Below are the code and all the weights of a small trained network. Each question names an input and a class and asks about switching units off, where a switched-off unit gives its printed mean instead of its output.

import numpy as np


def w(rows, s, z=0):
    codes = np.array(rows[::2]) - 128.0
    scale = np.full(codes.shape[1], s)
    scale[-1] = z or s
    return codes * scale


def norm(h):
    return h / np.sqrt((h * h).mean(-1, keepdims=True) + 1e-5)


def f(y):
    return y / 2 * (1 + np.tanh(0.7978845608 * (y + 0.044715 * y**3)))


def log_softmax(a):
    a = a - a.max(-1, keepdims=True)
    return a - np.log(np.exp(a).sum(-1, keepdims=True))


def net(x, mask):
    res = np.array(x, float).reshape(1, 8) / 4 @ E
    u = 0
    for l in range(3):
        y = f(norm(res) @ A[l][:, :-1].T + A[l][:, -1])
        res = res + np.where(mask[u : u + 5], y, B[l][:, -1]) @ B[l][:, :-1]
        u += 5
    return log_softmax(norm(res)[-1] @ U[:, :-1].T + U[:, -1])


A, B = {}, {}
E = w([
[138,153,91,79,140,176,87,162,136,112],'x0',
[148,107,19,124,160,163,145,224,79,97],'x1',
[188,161,179,107,62,128,131,131,137,86],'x2',
[164,112,48,75,160,183,85,246,96,68],'x3',
[55,121,210,168,211,102,51,102,153,160],'x4',
[97,91,143,205,116,6,178,134,61,60],'x5',
[206,185,161,93,90,150,82,190,120,51],'x6',
[187,121,70,112,66,109,186,159,84,84],'x7',
],0.0022)
A[0] = w([
[147,159,164,86,167,222,2,144,147,184,8],'L0N1',
[95,115,94,137,218,94,108,173,117,154,25],'L0N2',
[162,152,196,132,89,71,92,166,117,45,6],'L0N3',
[90,89,93,152,204,107,90,158,96,133,23],'L0N4',
[129,147,161,116,174,240,4,155,170,137,13],'L0N5',
],0.0062,0.002)
B[0] = w([
[70,213,157,22,187,187,97,109,225,68,252],'L0N1',
[78,63,82,193,186,103,129,122,92,105,161],'L0N2',
[151,139,169,142,87,68,206,98,92,14,191],'L0N3',
[59,80,102,230,163,144,133,133,111,107,164],'L0N4',
[47,172,129,1,199,179,61,171,214,75,254],'L0N5',
],0.0042,0.0048)
A[1] = w([
[125,140,78,150,141,127,5,178,76,145,4],'L1N1',
[128,149,91,139,175,153,89,168,139,220,1],'L1N2',
[147,145,42,43,160,137,153,159,114,77,28],'L1N3',
[198,121,1,78,59,191,118,188,82,121,16],'L1N4',
[223,114,33,119,98,211,138,240,100,128,46],'L1N5',
],0.0055,0.00097)
B[1] = w([
[63,92,91,106,127,67,197,84,142,131,129],'L1N1',
[122,115,151,105,60,4,191,117,107,16,143],'L1N2',
[90,171,126,159,70,211,171,136,182,171,251],'L1N3',
[198,174,102,213,31,253,139,200,127,221,231],'L1N4',
[137,215,117,179,26,248,170,161,149,237,229],'L1N5',
],0.0032,0.003)
A[2] = w([
[115,132,244,135,118,70,99,6,166,245,68],'L2N1',
[168,176,193,99,55,100,86,132,164,122,70],'L2N2',
[225,136,186,132,104,80,140,171,79,32,13],'L2N3',
[174,125,82,1,183,123,26,193,120,117,57],'L2N4',
[201,148,163,111,51,42,109,172,79,27,1],'L2N5',
],0.0064,0.00085)
B[2] = w([
[255,89,103,36,99,64,97,119,130,233,255],'L2N1',
[8,43,61,184,229,87,172,130,102,113,195],'L2N2',
[151,185,181,120,71,94,148,96,90,42,200],'L2N3',
[101,171,152,1,147,122,142,83,194,119,227],'L2N4',
[174,165,239,169,123,138,84,128,78,25,208],'L2N5',
],0.0052,0.0044)
U = w([
[55,191,146,4,197,177,88,128,220,85,224],'0',
[208,77,133,75,125,30,105,79,129,247,133],'1',
[35,42,64,236,210,102,135,142,83,126,1],'2',
[176,171,219,166,86,81,141,115,56,3,137],'3',
[154,182,82,186,43,235,173,190,127,191,128],'4',
],0.0066,0.00075)

Each question gives the input, the list of numbers given to net, and the class t.
The units are the neurons (one row each of A and B). Each row of codes is followed by its name. A weight is (code - 128) times the scale printed after its matrix; where a second scale follows, it is the last column's (A, B and U).
mask holds one flag per neuron, layer by layer. A switched-off neuron (its flag False) gives its mean, the last column of its row in B, instead of its output. The means were averaged over made-up inputs and are rounded, as every weight is.
A unit's drop is (log p(t) with every unit on - log p(t) with that unit switched off) / (log p(t) with every unit on - log p(t) with every unit switched off).
The circuit of an input: a set's keep is (log p(t) with only the set's units on - log p(t) with every unit switched off) / (log p(t) with every unit on - log p(t) with every unit switched off). Starting from the 12 units with the biggest drops (on a tie, the unit counted first), units are removed one at a time, each time the one whose removal leaves the highest keep (on an exact tie, the one counted first), for as long as the keep stays at least 0.8.
circuit, biggest first: the units of the circuit, biggest drop first
unit that matters most: the unit with the biggest drop
k most important neurons: the k neurons with the biggest drops, biggest first
k most important neurons of layer l: the k neurons of layer l with the biggest drops, biggest first
drop of u: that unit's drop, to one decimal
input [-2,0,-5,-7,-1,1,-7,-4], class 1: unit that matters most => L2N1
input [3,3,-5,5,8,6,6,-1], class 2: circuit, biggest first => L0N4, L0N2
input [-7,3,5,3,-4,-1,2,-6], class 4: circuit, biggest first => L0N1, L1N5
input [0,8,2,-1,3,-4,2,4], class 4: circuit, biggest first => L1N5, L1N4
input [-4,6,0,-7,5,4,-4,3], class 1: circuit, biggest first => L2N1, L0N5
input [-4,-3,1,2,-7,-3,-6,-2], class 1: 3 most important neurons => L0N5, L1N3, L2N5
input [6,-8,-7,6,-5,7,4,6], class 3: 2 most important neurons of layer 0 => L0N3, L0N5
input [6,-1,-7,-4,-4,-5,8,6], class 4: circuit, biggest first => L1N4, L1N5
input [-1,-5,-2,8,3,1,8,4], class 3: 2 most important neurons => L0N3, L2N5
input [2,1,-1,-2,4,4,0,3], class 2: 3 most important neurons => L0N4, L0N2, L1N2
input [-6,-3,5,5,-5,-1,-4,-7], class 1: 3 most important neurons => L0N5, L2N1, L0N1
input [8,-6,-6,-6,-4,1,3,-3], class 1: 2 most important neurons => L2N1, L0N5
input [3,7,-8,6,-3,7,5,-5], class 2: 2 most important neurons of layer 0 => L0N4, L0N2
input [5,-4,4,4,6,1,8,8], class 3: circuit, biggest first => L0N3
input [-7,6,-5,2,-8,7,-3,2], class 4: drop of L1N4 => 0.1
input [0,-7,-6,5,2,6,-7,-6], class 2: drop of L0N2 => 0.3
input [-8,-6,-2,2,5,8,-3,-7], class 1: drop of L2N1 => 0.4
